After every row comes roughly how far along a hidden order it lies, from 0 to 20.
(in the rows, 128 means zero)
[ 91 143 131 171 119 146 151 155 127  86  85 130 120 144 130 123 144 130
 102 211]	8
[108 127 137 151 117 120 134 103 129 136 114 128 121 126 119 127 120 136
 101 130]	13
[152 118 134 121 114 115 123  91 128 160 139 154 109 116 126 131 116 130
 114  61]	13
[128 126 136 171 120 125 145 103 130 117  97  68 134 135 118 108 133 148
  88 153]	13
[148 119 141 145 116 115 126  82 129 154 125 112 124 119 124 121 121 139
 104  90]	15
[159 117 158 201 131 107 147  68 130 144 103   6 172 134 115  90 115 171
  81 156]	20
[124 128 138 148 131 132 140 122 127 125 111  96 142 132 146 124 127 136
 118 139]	10
[126 127 129 143 122 127 134 119 128 132 119 129 116 125 126 128 124 135
 107 118]	11
[117 128 137 139 141 142 139 168 125 113  96  74 151 137 168 125 128 129
 136 160]	8
[ 62 153 115 162 121 160 151 207 125  66  70 169 102 146 143 133 160 112
 118 255]	2
[206 101 144  93 125 101 106  64 127 218 167 133 116  99 134 131  95 133
 125   1]	18
[121 126 131 144 110 122 133 106 130 139 114 145 106 124 117 124 128 128
 100 103]	12
[110 130 132 159 116 129 142 125 128 117 101 139 113 131 121 122 134 136
  98 140]	11
[119 131 122 149 110 127 135 109 128 101 102 163 105 130 121 128 131 131
 101 125]	11
[145 121 141 156 128 121 139 107 128 142 113  75 144 126 132 108 120 147
 101 122]	14
[ 79 146 127 170 123 148 154 180 126  68  70 109 118 146 136 120 149 133
 110 215]	6
[137 120 152 187 130 116 147  86 129 140 111  28 172 132 127 100 115 158
  84 143]	16
[236  91 175 111 153  95 106  52 125 237 163  22 200 109 150 105  75 159
 122   1]	20
[170 112 160 170 138 115 136  82 129 166 113  16 175 127 138  94 104 167
 100 115]	18
[123 127 125 120 122 128 129 136 126 134 131 127 110 123 133 138 115 120
 123 103]	9
[ 68 144 109 111 109 152 134 186 125  90 101 209  74 134 136 151 150 101
 137 159]	2
[ 95 136 125 191  94 124 151 102 131  95 103 152  93 135  88 118 147 138
  68 175]	12
[115 131 124 115 114 132 126 136 126 137 122 172  96 124 133 141 129 117
 125  97]	9
[ 33 157  95 114 112 162 141 222 126  60  93 226  57 133 144 161 165  84
 147 207]	0
[115 130 132 151 122 133 141 136 127 117 109 115 131 136 139 124 132 132
 123 146]	10
[137 122 136 156 110 119 134  86 129 141 115 132 122 129 112 108 123 143
  92 106]	15
[103 136 129 159 123 138 145 157 127  80  96 115 120 141 136 128 139 133
 111 172]	8
[127 131 145 221 112 120 163  87 131 107  82  68 137 141  91  92 138 166
  70 187]	17
[ 87 142 111 114 110 149 135 169 125 111 101 204  80 133 138 147 145 108
 123 149]	4
[ 86 140 118 130 105 142 136 157 126  93 112 206  87 137 121 145 145 111
 113 157]	6
[126 128 128 180 105 116 141  92 131 128 108 139 112 128 104 123 132 143
  79  96]	14
[118 130 121 114 111 126 125 131 126 130 119 191  91 123 138 142 126 115
 116  73]	9
[ 77 143 115 142 112 145 140 166 126 102  97 177  98 137 130 141 147 114
 115 187]	5
[137 126 133 134 122 123 136 120 127 139 121 127 119 124 133 126 122 131
 121 122]	11
[133 126 149 174 135 130 147  77 128 121 100  35 163 136 133 104 126 147
 101 166]	13
[114 130 100  66  96 129 101 134 124 151 149 255  46 108 129 172 128  88
 147  19]	5
[ 54 144 114 144 110 146 146 180 126  81  95 188  90 144 131 124 154 112
 116 154]	4
[135 125 133 147 118 122 128 106 127 143 111 132 128 121 133 123 124 129
 111 103]	12
[115 129 128 139 111 127 137 120 128 123 113 165 102 126 123 130 128 121
 109 121]	10
[ 67 149 110 129 118 152 138 199 124  76  97 197  86 137 139 147 153 103
 135 177]	1
[170 111 165 195 151 115 159  78 129 148 110   1 189 135 127  89 115 177
  87 156]	20
[ 59 152 111 145 109 153 157 191 126  68  79 177  97 145 138 138 157 110
 122 222]	2
[126 122 135 156 116 125 136 134 128 126 111 113 126 129 126 119 122 136
 106 124]	12
[ 84 143 119 147 111 142 139 167 126  64  92 189  97 147 131 138 147 117
 119 176]	6
[ 87 142 116 123 116 148 129 186 125  97 100 190  92 136 145 145 152 108
 139 164]	4
[115 131 127 166 104 119 140  15 129 119 106 165 103 125  99 124 136 134
  85 124]	13
[101 135 125 164 100 128 141 116 129  98 109 179  94 131 102 129 139 131
  82 146]	11
[135 126 133 160 111 115 138  85 129 133 120 130 127 127 111 121 126 139
  91 115]	14
[106 139 124 128 123 143 134 168 125  99  98 146 111 135 145 136 140 120
 130 147]	6
[119 127 131 130 133 136 135 145 125 120 114 134 128 134 152 130 128 125
 133 153]	8
[ 96 141 115 120 115 146 134 167 125 103 102 187  95 132 142 145 140 114
 134 143]	4
[ 46 148 107 146 113 157 146 202 125  63  82 176  88 146 139 144 161 109
 130 192]	1
[107 135 123 140 109 124 140 138 127 113 102 165 102 131 123 129 136 127
 111 143]	9
[178 109 148 151 124 100 127  63 129 173 129  88 144 118 120 108 107 160
  96  72]	19
[ 51 153 112 138 118 160 147 207 125  47  80 163 108 143 148 143 159 105
 132 213]	0
[129 125 140 177 115 120 147  92 129 126 105  78 126 130 115 108 127 142
  88 145]	14
[ 90 142 138 208 121 139 163 141 129  76  69  58 143 150 122 103 146 154
  92 240]	10
[ 82 179 116 140 119 151 140 182 125  95 102 163 105 138 142 142 144 112
 132 175]	4
[115 131 132 153 117 136 137 146 127 118 108 130 115 133 129 126 135 130
 109 146]	10
[ 58 153 105 136 110 153 144 200 126  63  89 211  76 140 136 150 161 101
 131 194]	0
[ 76 143 110 126 106 141 132 176 125  96 107 230  75 131 133 149 148 103
 126 141]	3
[ 48 152 107 149 103 150 147 196 126  61  82 216  73 138 126 145 161 102
 114 207]	2
[139 117 126  98 114 116 114  93 127 177 147 208  96 107 128 139 110 117
 120  36]	12
[ 86 143 135 178 136 149 156 190 125  79  70  57 147 153 157 119 147 135
 127 231]	6
[ 28 147 110 120 119 154 136 189 125  86 104 192  84 136 146 145 155 102
 139 170]	1
[106 135 122 160 103 128 142 115 129 105 100 171  90 129 107 126 138 128
  95 145]	11
[ 59 151  97 106  99 152 132 191 125  89 107 250  61 129 135 159 153  92
 140 152]	0
[120 129 141 184 119 124 150 112 129 109  91  74 137 136 111 106 132 152
  84 177]	13
[ 70 145 123 190 106 141 153 140 128  76  76 140 105 144 110 117 149 139
  89 212]	9

Next part:
[148 148 135 125 150 111 194 144 129 201  34 134 249 142 122 115 144 110
 130 124 219 138 107 134 132 129 183  22 137 109 160 103 134  74 164  79
 127 133 128 211 109 151 120 119 102 115  57 139 108 128 118 143 142 141
 197  96 116 150 106 112 141 121 127 131 129 113 188 132 166 167 126 137
 107  46  81  93 126 164 104 109 164  87 118 152 126  97  54 140 135 160
 134 237 133   1  97  52 102 141 142 147  96 164 156 125 121 114  88  99
 167 237 123 139 150 126  89 119  96 103 184 105  97  92 118 127 163 150
 118  87]	13
[133 160 126 126 150  85 181 146 123 201  70 124 189 132 122 120 139 118
 130 125 205 135  92 129 135 126 202  44 128  62 156 110 117  73 158  86
 137 119 123 207 115 146  95 115 110 116  65 132 109 143 123 136 161 130
 208 105 120 125 107 118 160  70 138 123 119 132 158 133 154 165 128 133
 101  53  71  75 130 140 108 122 165 108 120 137 127 101  71 140 139 149
 148 224 143  13  95  60  97 147 135 134 102 164 148 130 131 145 110  91
 164 249 143 151 148 132 109 120  99  93 169 108 101 110 121 131 169 164
 143 109]	3
[140 163 119 130 135 105 160 146 117 195  69 126 217 152 114 132 129 118
 110 116 204 143 112 142 134 122 174  11 111  75 151 106 113  90 147  87
 122 131 118 195 109 146  97 113 120 110  65 123 112 144 126 136 142 126
 174 108  97 122 114 120 146  65 124 131 124 114 170 117 154 155 130 131
  95  51  84  66 132 140  85 132 156  90 116 146 109 102  93 140 136 136
 140 194 140  89 102  57 105 133 139 148 111 154 152 137 136 143  98 105
 167 205 153 141 188 134 109 123  86 111 125 103 114 117 126 136 152 167
 118 126]	12
[144 159 120 135 141 110 168 139 119 191 102 128 208 139 120 139 127 127
 106 122 184 140 117 145 134 120 179  51 107 101 147 103 109 109 142  97
 126 128 117 181 109 145 100 111 114 116  70 129 112 179 135 125 154 117
 158 112 102 125 118 122 150  85 114 135 123 114 165 131 145 149 130 127
  97  79 107  73 125 143 102 125 143 101 116 144 113 108  84 133 141 137
 132 214 141 119 116  80 106 142 138 131 119 157 150 132 128 137  97 109
 156 201 151 149 169 139 117 124 107 122 129 110 116 121 125 133 150 166
 128 114]	6
[136 160 125 129 148  93 171 138 119 197 100 127 182 150 116 125 129 119
 117 118 196 133 101 136 140 122 203  25 121  52 152 118 108  90 146  93
 131 122 113 186 111 147  76 115 121 120  66 116 101 151 126 121 157 127
 176 117 109 115 110 117 156  56 131 126 116 131 152 139 160 157 133 126
  91  40  52  62 134 134  99 132 157 108 113 138 121  98  93 137 134 136
 145 218 141  72  95  40 118 139 149 139 105 159 150 131 139 158 109  91
 171 210 167 146 162 133 123 122  93 104 114  91 108 132 119 132 169 177
 130 131]	0
[144 157 126 115 145  99 180 145 125 204  25 125 225 139 117 127 149 118
 111 127 217 140 110 150 131 126 156  22 127  92 148 109 127  75 160  88
 128 134 121 198 117 140 151 114 112 104  55 140 108 140 139 141 147 128
 204 103 114 137 105 118 152  99 138 124 136 118 170 116 165 163 125 141
  99  53  93  94 128 147  93 133 149  82 120 151 123 100  53 143 132 152
 143 230 142   8 101  66 101 147 130 155 102 176 151 130 124 128  98 102
 165 239 137 150 159 126  96 122  96 102 189 109 100  85 129 131 163 159
 114  94]	8
[150 153 127 131 147 111 192 149 125 211  48 134 255 140 117 120 140 115
 119 122 222 137 111 141 132 126 186  12 128 125 154 100 132  84 161  78
 124 138 125 208 106 144 136 117  97 111  60 140 114 143 124 147 143 131
 189  96 110 144 105 111 147 115 124 135 137 111 194 132 161 163 126 141
 112  52 100  87 122 164  96 108 154  87 117 152 115  98  51 141 139 158
 135 245 134   1 106  70  97 143 133 151 102 165 156 133 121 112  79 101
 164 228 129 145 162 133  82 120  97 107 185 111 101  93 117 128 160 151
 116  79]	20
[138 155 123 138 135 114 158 134 120 190 137 128 204 149 120 139 123 126
 107 116 173 140 112 131 134 122 202  50 108  94 152 113 111 132 145 103
 125 126 119 163 109 157 110 112 114 123  88 122 108 151 126 114 153 118
 136 121 101 125 115 125 148  72 105 138 101 108 161 141 151 147 132 119
 107  84 107  58 128 142  98 117 147 115 121 139 126 107 106 134 139 135
 131 205 140 136 119  89 121 137 153 124 114 147 148 132 132 139  89 125
 153 193 160 134 170 140 128 124 109 130 102 103 120 133 120 134 150 172
 125 120]	9
[140 157 128 137 140 110 168 131 119 177 116 132 206 149 122 144 126 123
 107 118 181 143 118 142 136 121 183  48 108 102 151 105 113 119 146 102
 126 133 113 161 108 154  96 110 110 122  68 127 109 167 133 115 145 119
 151 123 104 131 117 124 142  80 106 138 111 102 165 135 151 149 130 119
  90  78 102  73 129 146 108 123 142 105 117 142 125 107  86 127 138 140
 127 223 138 133 117  80 118 138 144 123 116 147 151 127 125 136 100 111
 159 189 148 142 168 136 110 124 108 127 115 109 121 128 124 129 153 171
 125 120]	4
[150 156 131 127 159 117 199 143 132 203  38 134 249 141 122 116 140 110
 118 123 230 141 112 145 134 125 185  17 127 104 159 101 123  76 159  77
 124 135 120 205 105 148 115 117 102 115  53 139  99 155 122 137 145 135
 198 101 102 145 106 111 147 112 119 131 131 112 191 125 167 166 130 135
 102  45  79  83 125 168  98 110 159  77 113 158 121  97  57 139 140 160
 137 255 134  15  98  43 106 146 142 146  98 187 157 124 121 122  76  95
 170 238 141 147 164 130  96 121  96 106 170  98  99  97 116 127 165 156
 115  83]	10
[129 151 118 128 131 106 147 133 123 189 129 118 173 148 121 134 130 129
 106 118 169 137 105 127 131 125 189  60 116  76 146 128 120 127 146 108
 127 123 121 153 115 158 149 117 124 119 101 119 105 111 125 114 156 113
 136 124 108 119 111 127 159  66 121 131  94 114 143 131 149 146 131 123
 117  92 110  60 132 130  93 122 144 121 129 131 138 108 125 140 131 135
 147 191 142  98 111  95 125 141 148 131 109 156 133 137 137 147  87 131
 150 183 168 129 163 136 132 124 106 120 110 102 117 129 122 137 156 170
 118 124]	10
[126 134 126 125 113 121 126 126 121 136 123 127 137 148 122 135 127 125
 120 121 141 130 125 122 128 128 137 105 125 107 134 127 129 134 128 127
 124 127 126 133 125 144 138 125 131 123 119 117 125  98 127 124 127 128
 112 124 119 130 122 131 125 106 126 131 111 116 131 129 131 133 127 122
 117  96 121 106 135 120 112 133 136 126 128 125 132 121 136 132 122 121
 126 148 131 128 122 117 134 125 142 132 119 127 136 133 134 133 125 134
 135 129 132 113 132 126 124 127 113 124 108 116 124 131 132 133 129 140
 114 142]	12
[128 145 115 132 138 109 134 134 123 177 139 119 156 139 117 126 125 129
 117 124 150 133 109 122 129 125 174  85 123  78 133 130 119 129 136 108
 126 119 121 151 121 144 148 118 130 123 129 122 110 113 126 122 156 120
 125 122 109 115 112 125 152  79 128 126 107 121 138 127 139 139 131 126
 132  97 100  71 131 126  99 124 133 130 128 131 132 115 134 143 129 131
 155 176 138 107 114 113 123 137 135 137 116 147 132 138 141 143  93 136
 142 167 156 132 163 137 136 125 112 119 108 114 114 135 123 135 145 158
 124 130]	8
[127 141 119 120 120 105 138 125 125 160 141 119 146 142 121 137 134 135
 109 121 156 127 111 127 130 128 172  98 120  94 140 136 125 138 139 117
 129 121 125 137 122 147 178 126 126 112 121 122 116 100 132 116 152 111
 127 128 120 123 113 131 150 101 127 129 101 125 130 137 138 134 127 124
 118  97 112  87 134 123 103 126 136 131 135 125 133 118 123 136 130 129
 140 168 142 101 123 124 128 145 144 132 112 158 130 135 135 142 110 128
 130 167 155 122 143 133 135 126 118 118 130 112 119 123 129 137 141 158
 119 123]	10
[141 158 117 123 148 116 174 157 129 200  44 121 235 138 122 119 143 117
 112 122 225 147 115 155 128 126 152   7 118 111 149 110 133  69 157  85
 120 146 123 193 110 135 159 120 107 101  67 141 118 129 127 152 141 124
 197 105 106 130 110 115 155 120 138 125 142 114 181  90 159 162 128 150
 113  74 111  94 127 154  85 122 150  69 121 156 115 105  80 145 136 146
 151 221 134  29 104  68  91 139 116 162 110 176 135 140 124 124  78 101
 170 228 144 150 168 132  79 123  90 109 182 120 109  86 121 132 155 151
 110  89]	18
